Each row has a name. Each piece below is followed by the name of the row it came from, unless a question asks for something else. Each question is about the rows just above it.

[ 35   8 -36  29  -5  -5 -30  -1   4 -13 -22  18] -> vulu
[ 59  -3 -39  36  12   3 -55 -10   5  16  -2  20] -> Rup
[ 37   1 -38  33  -9 -10 -43  -7  -6  13   2  28] -> sefu
[ 35   8 -36  29  -4  -5 -30  -1   4   6 -22  18] -> Vufem
[ 39   4 -40  32  -5  -7 -37  -2   9   4 -23  10] -> nomi
[ 43   1 -38  32   2   0 -46  -5   7  10 -12   1] -> Zibul
[ 44   3 -40  29  -2  -5 -35  -1   4  10 -15  20] -> lif
[ 53   2 -44  29   4   3 -48  -4   5  17  -3  22] -> zeva
[ 49   1 -48  31  -2  -2 -49  -2  12  11 -12  11] -> mebel
[ 37   1 -38  33  -9 -10 -33   1  11   3 -28   9] -> mup
[ 37   8 -40  30  -4  -5 -33  -4   8   6 -21  18] -> siv
Which row holds these entries in another order? [ 20  59  -3 -39  36  12   3 -55 -10   5  16  -2]	Rup
How many times does Zibul hold [-12]?	1

[ 23 -32  42  -7 -11 -18 -22  22  12 -10 -13  -6   5 -11  23   3  -8   0
  -7 -17  -5 -10 -13   2] -> Rup
[ 23   2 -33   4   6  27  19  11 -26  30   9   7 -22  44   9 -37   8 -26
  35   8  21  -1  24 -19] -> sefu
[  3 -33  -9 -17 -17  38  29  -9  10  30 -33  -1   6  30   0  35  -9 -22
 -18 -33 -27 -28  14   1] -> mup
Times [-9] occurs in mup:	3
Times [22] occurs in Rup:	1
q: [ -9 -22]	mup
[-33  -1   6  30] is in which row?	mup
How many times does sefu hold [6]?	1

[ 22   1  -2  22 -47  -5  22  12  16 -10 -10  53 -34  -9   0   2   6  -3
  -7  16 -40   8   1  11   6  12 -36  -8  25 -14   3  10  24   3  10  19
 -15  -2 -31 -44   2  14 -13  15 -11 -30  -9  18 -30  12 -30   3  -7  -2
  16  24   6  -3  -1  27] = mebel
[-18  28  20 -32  18   2   4   0  -1 -29   5  16 -22  -1   5  -6   2   0
  -5   5  -2  11  -8  -9 -19  -3   1 -13 -27   8  12   6  -3  44  -2  22
  12  16   7 -21   5   0   9 -31   0   9  -1  11  11 -15   7 -31   2   5
  16  -5 -10 -22   4  10] = sefu
[ -2 -42 -19  16 -15  26   4  -6 -14  33   6  -7  24  17  -8   8   6   6
   8   4   2 -20   8  21  -5 -12 -16  12  19  -5 -25  -6  13 -45  -8 -23
 -15 -12 -20  15  -7  -6 -16   9 -10   1   1 -34 -18  24   5  45 -17   4
   0  19  26  50  -4 -12] = mup
[-30  22  24 -44  24  16   8  -3 -15 -36  11  27 -30  15  -2  -7  12   6
   2  16  -2  12 -14  -8 -40 -10  -9 -13 -34  14   6   1   0  53  -9  19
  10  22  -1 -30   3   2   3 -47  -5  22  -2  -3  13 -10  18 -31 -11  10
  25   1   6  -7   3  16] = lif
[-25  27  18 -27  17   6   2 -10   7 -32  11  14 -21  -2   5  -6  -3   3
 -13   6  -9  -2  -6  -1 -22  -7 -11 -13 -28   3   6   8  -3  42  -3  15
  14  27   4 -23  -4   2  15 -35  -1  11   8   7   5  -8   9 -25   2   6
  19  -2 -11 -17   5   0] = basa
[  9 -40 -19  30 -37  14  -4  -8   9  43   5 -16  24  20 -13  22   9  -2
   7   0 -13 -13   7  21  24   4  -2  28  29 -10 -27  -7  15 -57  -2 -33
 -24 -10 -14  37  -1   0  12   6 -21  -4  19 -31 -11  21 -11  15 -24  -7
  -4  19  13 -17   0 -24] = nomi
Times [-24] occurs in nomi:	3
Which row holds [ -3  -7  16 -40   8   1  11]?	mebel
q: [-17   5   0]	basa
[  6  22  15 -40 -36 -31   2  12   6  -9  -2   8  -2  -8   3 -30  -9  -7
  10  11 -13 -15  16  -2 -34  -1 -14  -3  12  -3   1 -44  25 -10  22  18
  19   3   2   3   1  22  53 -47  16  13  24   6 -11  24  -7  16  -5  27
 -30 -30   0 -10  14  10] is which row reordered?	lif

[  8 -30  12  12 -11 -10 -17 -16 -13 -10  -1  -5  -8 -18   0  17  17  10
  25   7   5  -2   2  -8] : basa
[  1 -30 -48 -41  10  -5  -9 -47  10  26   5   0  -1 -24  -5   6 -10  27
   3   8   7 -40   2   1] : mup
[  9   6  -4  -2 -12 -12   8  -1  -6  -6  -3  -5  -8   4 -19  -2  -2   7
  -6  17   7  -9  -3 -12] : Rup
[ 18 -17  10 -24   1   3   7 -11   3   2   6  -8   7   7 -24   8  -2  17
  19 -24  14   7  -7 -11] : mebel
[  5  26   1   0 -47 -41   3  10 -40 -24  -9   8 -48  -1   1  -5  27 -10
   3   7   6 -30  10  -5] : sefu
Times [17] occurs in basa:	2
How many times does mebel hold [7]?	4
Which row holds these entries in another order? [ -5  10 -30   6   7   3 -10  27  -5   1  -1 -48   8  -9 -24 -40  10   3
 -41 -47   0   1  26   5]	sefu
q: [-17 -16 -13 -10  -1  -5  -8 -18   0  17  17]	basa
[-48 -47 -41 -40 -30 -24 -10  -9  -5  -5  -1   0   1   1   2   3   5   6
   7   8  10  10  26  27] is which row reordered?	mup

[-33 -33  12 -33   2  13   5 -43  -1  -1  12 -13  18 -33] -> mebel
[ 18   5   5  12  12   5 -25  12  -2  -6 -43  12 -33  25] -> lif
[ 18 -13  13 -34  25  12   2 -33 -43   6 -25   6 -33  -1] -> Rup
How many times does mebel hold [12]?	2
How many times does lif hold [12]?	4
Put [-33  18 -13  12  -1  -1 -43   5  13   2 -33  12 -33 -33] back in order: which row is it?	mebel
The row with [-43  -1  -1  12] is	mebel
Put [-43 -34 -33 -33 -25 -13  -1   2   6   6  12  13  18  25] back in order: which row is it?	Rup
Times [4] occurs in lif:	0
Times [-33] occurs in mebel:	4

[  2  -2   2   2   2 -30  -2  31  33   5  -1  45 -21   0  -5   0] : siv
[23 18 -8 18 15 16 -5 -5 -8 16 14 -6 21 17 22 14] : nomi
[-25 -25  14 -20 -30 -30   8   8  17 -28 -21  12 -25 -33 -21 -31] : Vufem
[ 31  24 -10  31  22  18 -16 -14 -22  28  21 -17  29  25  33  25] : mup
[-22 -27   4 -22 -23 -18  19  12  23 -26 -15  25 -24 -22 -21 -20] : vulu
[-33 -28   6 -34 -27 -16  29   8  23 -22 -24  23 -24 -21 -28 -18] : mebel
[-20 -18  12 -16 -23 -29   6  17  16 -20 -19  14 -21 -23 -23 -22] : Rup
[ -7  -6  16 -10  -6  -4  -6  -8 -12  -9  -6 -12  -4  -6 -10  -7] : sefu
[ 24  19   3  21  19  12 -11 -16 -20  16  14 -18  16  15  21  15] : Zibul
[  0   5 -30  -5   0  -1 -21  45  33   5   2  30   2   2  -2   2] : lif
How many times does sefu hold [-7]?	2
Times [23] occurs in vulu:	1
Put [-30 -21  -5  -2  -1   0   0   2   2   2   2   5   5  30  33  45] back in order: which row is it?	lif
Times [2] occurs in siv:	4
[-30  -2] is in which row?	siv
Where do [18 -8 18 15 16 -5] appear?	nomi

[  1  14 -27  10   5  35   4  22  20 -19  -4  -1   5  28 -13  -8 -13  12] = nomi
[  1   8 -15   6   3  21   2  13  11 -11  -2  -1   3  17  -7  -5  -8   7] = mebel
[ -1  -8  16  -6  -3 -22  -2 -13 -12  12   3   1  -3 -17   8   5   8  -7] = basa
[  2  21 -41  16   7  54   6  33  30 -29  -6  -2   8  44 -19 -12 -20  18] = vulu
[-9 12 -9  4  2 12  1  8  7 -7 -1  0  2 10 -4 -3 -5  4] = siv
[  2  17 -33  13   6  44  17  27  24 -24  -5  -1  17  35   2 -10 -16  15] = lif
[ 0 -1  2 -1  0 -3  0 -2 -3  1  0  0  0 -2  1  1  1 -1] = mup
[  2  23 -45  18   8  59   6  37  33 -32  -7   2   9  48  16 -14 -22  20] = Zibul
[ 0 -3  5 -2 -1 -7 -1 -4  2  4  1 -2 -1 -5  2  2  2 -2] = Vufem
Which row holds these entries in another order? [ 20 -22 -14  16  48   9   2  -7 -32  33  37   6  59   8  18 -45  23   2]	Zibul
Count of [17] in lif:	3
The row with [ 54   6  33  30 -29  -6  -2   8] is	vulu
Where do [-12  12] appear?	basa
How many times does Vufem hold [-2]?	3
How many times does Zibul hold [1]?	0

[ 6  6 -6  8  1  4] = mup
[ 6 -7  8  1  4 -9] = nomi
[ 6 -2 -6  8  2 -7] = Zibul
[-12  -2   8  -6   1   4] = zeva
[-25 -23   1   8  12 -44] = sefu
[ 6 -8 -6 15  3  4] = Vufem
[ 6  6 13 -1 -7 26] = basa
[-12  -2  12   8   5 -16] = vulu
[  5 -12   3  -3   1   4] = mebel
Where do [ 6 -6  8  1  4] appear?	mup
The row with [ 6  6 -6  8  1  4] is	mup
q: [1 8]	sefu
Times [12] occurs in sefu:	1

[-13  -1  13  13  -1 -17 -49  -4  14  13   7  26 -17  13]  zeva
[ -2  37  25  22  14   3  33   5  20  -3  29   9 -25  -3]  sefu
[-16  15 -14   6  33  18  -2   0   0  16  26  -8  -1  16]  Vufem
[-33  -9 -19   8  -3 -41 -16  -7  22   7   3  25 -20   7]  lif
[-24  27   3  18 -25  11   1 -12   4  13  -3 -16   3  13]  vulu
[ -8  -4   0 -11 -12  -4 -37  30  27 -14  -4   2  41  13]  nomi
[-11  30  41 -14  -4  -8  27 -12   2  -4  13  -1 -37  -4]  basa
[  2 -31  13   5 -23  23 -23 -18  11  -2  40  11 -14  -2]  mebel
[-30  -6 -17 -10  44  27  -8  22  -8  14  20  -6  -5  14]  siv
[ 30  27 -11  41 -14  -8  -4 -12  13  -4  -4   1  -1 -37]  mup
[ -9  29  12   0  -7  -2   8 -26  -2   7  11 -14 -12   7]  Zibul
[ -3 -20  11  43  13 -17 -23   5 -12 -12  -7 -32 -32 -12]  Rup
Put [-37 -12  27  41 -14  -4   2  -1  -4  -8  30 -11  13  -4] back in order: which row is it?	basa
[-14  -4  -8  27 -12   2  -4  13  -1 -37  -4 -11  30  41] is which row reordered?	basa

[  2  -8 -21  -2  -4   5  -1 -10  25 -44  19   9  12 -10  -9   1 -11 -20
  60] = mebel
[ 25   5  -1 -21  19 -20   2   9  12 -10  60  -5 -11 -10   1  -2  -8 -10
 -44] = Zibul
[  3   4   8  -3  -3   6   5  -3 -10  -1  -2 -11   1  -5   2  -8   4  -1
   5] = mup
[ 12   5 -44  19  60 -10  25 -20   2   1  -1 -10  -8  -5  -2 -11  -9 -21
   9] = siv
q: [-10  -1  -2 -11   1  -5   2  -8]	mup
[  9 -21  -9 -11  -2  -5  -8 -10  -1   1   2 -20  25 -10  60  19 -44   5
  12] is which row reordered?	siv
Where do [-10  25 -20   2   1  -1] appear?	siv
[-10  -9  19 -11 -20  -1  -2  12   1 -21  -8  -5 -44   9  60   5   2  25
 -10] is which row reordered?	siv
q: [-20  60]	mebel

[ 30  30  28  30 -36  22  30  43  36] = mebel
[ 50 -36 -33  50  49 -14 -35 -34 -32] = mup
[-33  49 -32 -35  50 -34 -14  51 -36] = vulu
Times [-33] occurs in vulu:	1
Times [29] occurs in mebel:	0
Count of [28] in mebel:	1
[-36 -35 -34 -33 -32 -14  49  50  50] is which row reordered?	mup

[-56   1  23   1  23  24  17 -14  -3] : Rup
[-19  11 -11   5  11  -2  23   1 -56] : basa
[  1  17 -14  24  23   1   2  -2 -56] : lif
[ -2 -56] is in which row?	lif
Which row holds these entries in another order? [  2   1   1  24 -14  23  17  -2 -56]	lif
Which row holds these entries in another order? [  2  -2 -56   1  17 -14  24  23   1]	lif
q: [ -2  23   1 -56]	basa
How many times does basa hold [1]?	1
Put [-56   1  23  -2  11   5 -11  11 -19] back in order: which row is it?	basa
q: [23 24]	Rup

[ 3 -1 19 41 25  3] = sefu
[28  0 28 -2 28 -2] = Zibul
[27  4 -1 40 25  5] = mup
[28 38 -2 -2  0  1] = zeva
[25 19 -1  3  3 41] is which row reordered?	sefu
Where do [-2 28] appear?	Zibul
Times [0] occurs in Zibul:	1
Which row holds [-1 19 41]?	sefu
Put [-2 28 28 -2  0 28] back in order: which row is it?	Zibul
How many times does Zibul hold [28]?	3

[ 22  20 -13  21  21  19  -7   4  -5  20  16  -6  21  21  21  19  -5 -12
  -5  21  20  -2  -6 -13  19  -8  -8  -1  23 -13  21  19  19  19  23 -12] : basa
[ -7  -7   8  -6  -7  -7   4   1   4  -7  -6   4  -7  -7  -7  -7   4   7
   3  -7  -7   2 -16   9   4   8   6   1  -8   8  -7  -7  -6  -2  -8   8] : lif
[ 14  15   9  16  14 -16  17  15  17  15  14   9  15  17  14  13  18  15
  20  12 -19  12 -19 -20  -8  16  15  17 -20  14  10   7 -18 -21  14 -18] : sefu
[-7 -7  8 -6 -7 -4  7  1  4 -7 -6  4 -7 -7 -7 -7  1  7  3 -7 -7  2  5  8
 -2  8  6  1 -8  8 -7 -7 -6 -2 -8  8] : mup
[ 16  15 -16  15  15  14  -2  12   4  15  12   2  15  16  15  14   4 -16
   3  16  15   6   1 -17  14 -15 -14   7  17 -16  15  14  14  15  17 -17] : mebel
[-7  6  8 -6 -7 -7  7  1  4 -7 -6  4 -7 -7 -6 -7  4  7  3 -7 -7  2  5  8
 -2  8  6  1 -8  8 -7 -7  6 -2 -8  8] : Rup
[ 17  14   7  16  15  12  -8 -19 -21  14  12 -18  15  14  17  13 -19   9
 -19  15  14 -20 -16  10  18  20  17 -20  17   9  16  14  14  15  15  15] : nomi
How many times does lif hold [-7]?	13
Put [-4  7  1  4 -7 -6  4 -7 -7 -7 -7  1  7  3 -7 -7  2  5  8 -2  8  6  1 -8
  8 -7 -7 -6 -2 -8  8 -7 -7  8 -6 -7] back in order: which row is it?	mup
q: [-16  10  18]	nomi
Which row holds [ 10   7 -18 -21  14]?	sefu
Which row holds these entries in another order? [ 14 -20 -16  10  18  20  17 -20  17   9  16  14  14  15  15  15  17  14
   7  16  15  12  -8 -19 -21  14  12 -18  15  14  17  13 -19   9 -19  15]	nomi
How many times does lif hold [8]?	4

[  5  -5   4   1  -1  -3   0  -1  16   2 -15  -7 -14   0  -6  -2  -4  -8
 -13  19   2   3   4  -9   2   4   6   7  -2  -7   0  -1   1   0  11  -5
 -19   5  -3   5   1   4  12   4  11  10   5   6] : zeva
[-14 -10 -11  22   2 -20  -3  12  -1  -9  25   5   2  18  25   5 -24 -35
  23  -7   9  15   2  -8   5 -10  -8   7 -12   6   1  12  11   2 -12  21
   9  20 -15  11  10 -18  29  19 -17  -1  35 -10] : basa
[-18   3  -6 -11   7  13 -10  -8   0  -7 -26  -4   5  20   8 -10   3  10
 -20  -8 -44 -15  24 -20   9  -6 -16   7  20   0   0 -18   8 -25  20 -16
 -25  -7 -25  -6  -2  10  -6 -54  50  26  -7 -18] : Rup
[  6  -8   7  -5   0  -4  -3 -10   9   0 -22  -8 -10  -1  -3  -3  -5  -8
 -11  15  -3   1   9 -16   4   3   4   7   0  -6   3  -1   5  -3  23 -12
 -26   4 -15  -3   5   4  11  -9   9  19   7   7] : sefu
[ -1  -4   7  -7  -1  -1  -5  -7   8  -3 -21  -6  -7   2   2  -2  -3  -4
 -10  11  -7  -3   6 -18   2  -1   0   7   2  -1   3  -2  -1  -6  13 -12
 -19   5 -11   4   0   5   5 -20  16  15   2   2] : vulu
[ -7   2  -2 -13   1   7  -5  -8  -8  -5 -14  -5   7  12   5  -3   1  11
  -8  -8 -22 -11   7  -7   7  -5 -11   7  13  -9 -12  -5   1  -9  10 -18
  -9   1  -9  11   0   7  -3 -27  16  11  -6 -11] : Vufem
[ -7  -3  -9  12   2  -7   0   9   5  -3  14   4  -4  14   5   1 -10 -13
   9   1   6  12   2  -2   1  -2  -2   7  -4  -7   1   7   2   2 -10  16
   6  12  -8   5   3 -11  13   4  -9  -2  14  -4] : mup
[  5   2  -7  -4   2   2   0  -8 -14   3   4   3   7   0   1  -1  -1  10
   3 -12  -8  -7   1   3   8  -4  -8   7   1 -14   3  -2   6   1  -3  -9
   1  -1  -6   1   9   2  -2 -15   1   1  -8  -3] : lif
[  6  -7   7  -5   0  -4  -3  -7  15   0 -19  -5 -14  -1  -4  -2  -4  -7
 -11  20  -2   2   6 -18   5   3   4   7   0  -9  12  -1   3  -1  21 -12
 -22   6 -10   0   4   3  12  -6  13  19   4   7] : siv
[ 21   4 -18   9  10  -2   4  -7 -19  15  32  13   2  -5   3   5 -10   7
   4  -8   4 -13  -4  10  25  -5  -6   7 -15  30  -2  -7  -5  10 -18 -10
  14  -4 -12   2  35   7  -2 -15  -6  -5 -18   0] : mebel
q: [ 23 -12 -26]	sefu
Which row holds [ -2  -4  -7 -11  20  -2   2   6 -18   5   3]?	siv

[-13  24 -13 -13 -13  31  28 -26  28] = Rup
[-16  10  31 -13  24  24  33  27 -22] = zeva
[ 10 -16  24  31  24 -13  -3  23 -58] = vulu
q: [-13 -13 -13  31]	Rup
Times [28] occurs in Rup:	2
Where do [ 10 -16  24  31  24 -13] appear?	vulu

[  5  49 -23  -3] : nomi
[-24  50 -20  -4] : Vufem
[ 1  6 18 21] : mup
[-24 -19  -4  50] : vulu
[21  1  6 18] is which row reordered?	mup
[ 50 -20  -4] is in which row?	Vufem
[-23  -3   5  49] is which row reordered?	nomi
How many times does mup hold [6]?	1

[-17   5   8  13 -27 -13]  Vufem
[-17   5   8  13 -27  -6]  Zibul
[  8 -17  12 -27   5 -13]  lif
Which row holds these entries in another order? [-27  13 -17   8 -13   5]	Vufem
q: [ 13 -27 -13]	Vufem
Where do [ 12 -27] appear?	lif
q: [-17   5   8  13 -27 -13]	Vufem
Which row holds these entries in another order? [-27 -17 -13   5   8  12]	lif

[38 39 38 38 38] : Vufem
[-27  23  19 -30  41] : lif
[40 20 40 40 20] : mup
[-33  40  38  38  40] : zeva
[-33  42  21  38  40] : basa
[-30  30 -25  30  32] : sefu
[-19   9  -9   6   9] : mebel
[ 33  30 -30 -25  30] : vulu
Put [-30 -25  30  30  32] back in order: which row is it?	sefu
[ 33  30 -25  30 -30] is which row reordered?	vulu
Count of [38] in Vufem:	4
The row with [ 30 -30 -25  30] is	vulu
Count of [38] in zeva:	2
q: [39 38 38 38]	Vufem
Count of [20] in mup:	2

[-37 -37 -37 -37 -37  46]  sefu
[-37  46  -9 -37 -36  46]  nomi
[-37 -34  17  34  -9  31]  vulu
[ -9 -37 -37 -37  46  46]  mebel
How many times does mebel hold [-36]?	0
Put [ 46  -9 -37 -37 -37  46] back in order: which row is it?	mebel
q: [-37 -34  17  34  -9]	vulu
Which row holds these entries in another order? [-37 -37 -37  -9  46  46]	mebel
[-9 31] is in which row?	vulu
Count of [-36] in sefu:	0

[ 0  2 23 18 23 18] : lif
[ 45 -21 -21 -21 -21 -20] : zeva
[-20  20  -1  19  20  20] : Vufem
[ 45 -21 -21 -21] is in which row?	zeva
Which row holds these entries in another order? [ 20 -20  20  -1  19  20]	Vufem
How many times does Vufem hold [20]?	3
q: [ 45 -21]	zeva
q: [-1 19 20 20]	Vufem
Times [-22] occurs in zeva:	0

[-43  16  11  22  -8 -17 -19 -15 -17  -9]  vulu
[-54 -51  15  14 -43  16  13  22  13 -46]  zeva
[ 18  22 -18 -15  19 -19 -18 -21 -17  20]  siv
[ -4 -20  46  38 -20  47  48  47  44 -20]  mup
q: [16 13]	zeva
[-43  16  13  22] is in which row?	zeva

